Below are the code and all the weights of a small trained network. Each question names an input and a class and asks about switching units off, where a switched-off unit gives its printed mean instead of its output.

import numpy as np


def w(rows, s, z=0):
    codes = np.array(rows[::2]) - 128.0
    scale = np.full(codes.shape[1], s)
    scale[-1] = z or s
    return codes * scale


def norm(h):
    return h / np.sqrt((h * h).mean(-1, keepdims=True) + 1e-5)


def f(y):
    return y / 2 * (1 + np.tanh(0.7978845608 * (y + 0.044715 * y**3)))


def log_softmax(a):
    a = a - a.max(-1, keepdims=True)
    return a - np.log(np.exp(a).sum(-1, keepdims=True))


def net(x, mask):
    res = np.array(x, float).reshape(1, 3) / 4 @ E
    u = 0
    for l in range(2):
        y = f(norm(res) @ A[l][:, :-1].T + A[l][:, -1])
        res = res + np.where(mask[u : u + 3], y, B[l][:, -1]) @ B[l][:, :-1]
        u += 3
    return log_softmax(norm(res)[-1] @ U[:, :-1].T + U[:, -1])


A, B = {}, {}
E = w([
[233,126,98,192,58,12,90,75],'x0',
[188,3,40,20,57,146,43,80],'x1',
[132,133,25,148,83,44,139,166],'x2',
],0.0069)
A[0] = w([
[216,72,86,135,59,104,46,94,250],'L0N1',
[103,106,31,125,80,99,123,155,24],'L0N2',
[111,72,140,5,168,254,124,137,31],'L0N3',
],0.011,0.0026)
B[0] = w([
[70,153,130,3,165,149,191,62,247],'L0N1',
[54,168,74,55,19,158,156,147,177],'L0N2',
[91,155,87,7,73,68,178,42,213],'L0N3',
],0.014)
A[1] = w([
[45,188,189,110,254,120,90,156,104],'L1N1',
[108,131,158,55,116,116,177,31,250],'L1N2',
[184,64,194,96,142,120,110,156,54],'L1N3',
],0.0069,0.0021)
B[1] = w([
[217,71,109,113,76,120,78,103,159],'L1N1',
[72,253,121,81,191,67,33,165,246],'L1N2',
[181,126,182,138,79,112,191,96,118],'L1N3',
],0.012,0.014)
U = w([
[80,129,157,76,121,118,153,59,255],'0',
[210,97,181,248,121,141,113,146,1],'1',
],0.014,0.0024)

Each question gives the input, the list of numbers given to net, and the class t.
The units are the neurons (one row each of A and B). Each row of codes is followed by its name. A weight is (code - 128) times the scale printed after its matrix; where a second scale follows, it is the last column's (A, B and U).
mask holds one flag per neuron, layer by layer. A switched-off neuron (its flag False) gives its mean, the last column of its row in B, instead of its output. The means were averaged over made-up inputs and are rounded, as every weight is.
A unit's drop is (log p(t) with every unit on - log p(t) with that unit switched off) / (log p(t) with every unit on - log p(t) with every unit switched off).
The circuit of an input: a set's keep is (log p(t) with only the set's units on - log p(t) with every unit switched off) / (log p(t) with every unit on - log p(t) with every unit switched off). Starting from all 6 units, units are removed one at a time, each time the one whose removal leaves the highest keep (on an exact tie, the one counted first), for as long as the keep stays at least 0.8.
units of the circuit, in order: the units of the circuit, biggest drop first
most important unit: the unit with the biggest drop
k most important neurons: the k neurons with the biggest drops, biggest first
top k neurons in layer l: the k neurons of layer l with the biggest drops, biggest first
drop when u is switched off: that unit's drop, to one decimal
input [3,-3,0], class 1: units of the circuit, in order -> (L0N1, L0N3, L0N2)
input [0,-8,3], class 1: most important unit -> L0N1
input [7,-7,3], class 1: units of the circuit, in order -> (L0N1, L0N3, L1N2)
input [-4,-8,-4], class 1: units of the circuit, in order -> (L0N1, L0N3, L0N2, L1N1)
input [6,-7,6], class 1: units of the circuit, in order -> (L0N1, L0N3, L1N2)
input [7,-8,-5], class 1: units of the circuit, in order -> (L0N1, L0N3)
input [-6,-7,0], class 1: top 2 neurons in layer 1 -> (L1N1, L1N2)
input [2,-5,-2], class 1: 3 most important neurons -> (L0N1, L0N3, L0N2)
input [-2,-3,2], class 1: drop when L0N2 is switched off -> 0.4
input [5,-5,-2], class 1: drop when L0N1 is switched off -> 0.7
input [6,-8,-2], class 1: drop when L0N3 is switched off -> 0.5
